Look-ups in named tables: a row name and a column name give one cell, copied from the table.

Table kapini
         bem  finoga  zuk  vinafe  pafimu  mamo  ter  dubide  soz  baboko
nufime   137      57   84      70      44   111  117     168  181     163
foguv     72     140   86     143     182   160   88      60   53      44
kazaz    139      72   92      83      66   105  109     162  168     146
nobefas  121     132  194     122      59    32  145     120   94     191
folupe    87     151   97     164     200   160   69      73   44      40
zav       51     160   92     154     200   172   94      29   31      16
bubun    123     154  223     111      47    20  177     111   80     197
ruraz    116      99   69     117     148   146   72     126  116      76
kif       51     158   90     156     199   175   93      28   34      17
rik      133      50   39      82     109   132   71     156  183      90

What is the finoga of bubun in kapini?
154
What is the finoga of folupe in kapini?
151
What is the mamo of bubun in kapini?
20
What is the ter of nufime in kapini?
117
What is the dubide of ruraz in kapini?
126
What is the vinafe of rik in kapini?
82
What is the bem of foguv in kapini?
72
What is the zuk of rik in kapini?
39
What is the soz of ruraz in kapini?
116
What is the finoga of nobefas in kapini?
132
What is the mamo of nobefas in kapini?
32
What is the zuk of kif in kapini?
90
What is the vinafe of zav in kapini?
154
What is the baboko of zav in kapini?
16
What is the vinafe of bubun in kapini?
111
What is the pafimu of ruraz in kapini?
148

bep =
|  | zug | panumov | kon | muku | zapezo | nom | bapa | gagari | favi | befar |
|---|---|---|---|---|---|---|---|---|---|---|
| zet | 5249 | 3511 | 1993 | 4613 | 3015 | 7502 | 3935 | 8442 | 7669 | 5680 |
| gonam | 6784 | 4077 | 3707 | 4164 | 3847 | 7550 | 3911 | 6906 | 4631 | 4762 |
| kovun | 3938 | 4175 | 5725 | 4337 | 4421 | 5296 | 3996 | 4100 | 4956 | 3843 |
| mun | 4938 | 3630 | 5499 | 5641 | 4509 | 4498 | 3277 | 3731 | 4399 | 4436 |
| kefub | 4955 | 5647 | 4076 | 4054 | 4455 | 4654 | 3436 | 1958 | 5125 | 3784 |
| konez | 4060 | 4417 | 5190 | 4384 | 4590 | 4916 | 3899 | 4515 | 4268 | 4932 |
| zogi | 2047 | 4490 | 4546 | 4210 | 5060 | 3102 | 3683 | 3786 | 2907 | 3533 |
| tibap | 4680 | 2955 | 3297 | 4835 | 3943 | 4305 | 4472 | 4101 | 4388 | 3872 |
| vugonep | 5319 | 5438 | 3333 | 3806 | 3554 | 4704 | 4342 | 3023 | 3935 | 4317 |
| pok | 4830 | 4556 | 4308 | 4706 | 4200 | 4031 | 4584 | 3988 | 4576 | 3549 |
| vul | 4398 | 4324 | 4915 | 2880 | 2235 | 2964 | 7681 | 2430 | 5139 | 4983 |
| nebava | 4561 | 3012 | 5203 | 3789 | 2699 | 2829 | 8700 | 3585 | 3870 | 4530 |
| zifazo | 4978 | 4786 | 4673 | 5069 | 4894 | 4431 | 3942 | 3551 | 4705 | 4600 |

zug of pok: 4830
nom of gonam: 7550
gagari of kefub: 1958
befar of gonam: 4762
nom of tibap: 4305
muku of vugonep: 3806
zug of zogi: 2047
kon of vugonep: 3333
bapa of zogi: 3683
zug of nebava: 4561
zug of zet: 5249
bapa of nebava: 8700
befar of nebava: 4530
bapa of vugonep: 4342
bapa of vul: 7681
kon of kefub: 4076
favi of zogi: 2907
zapezo of pok: 4200
muku of vul: 2880
zug of gonam: 6784

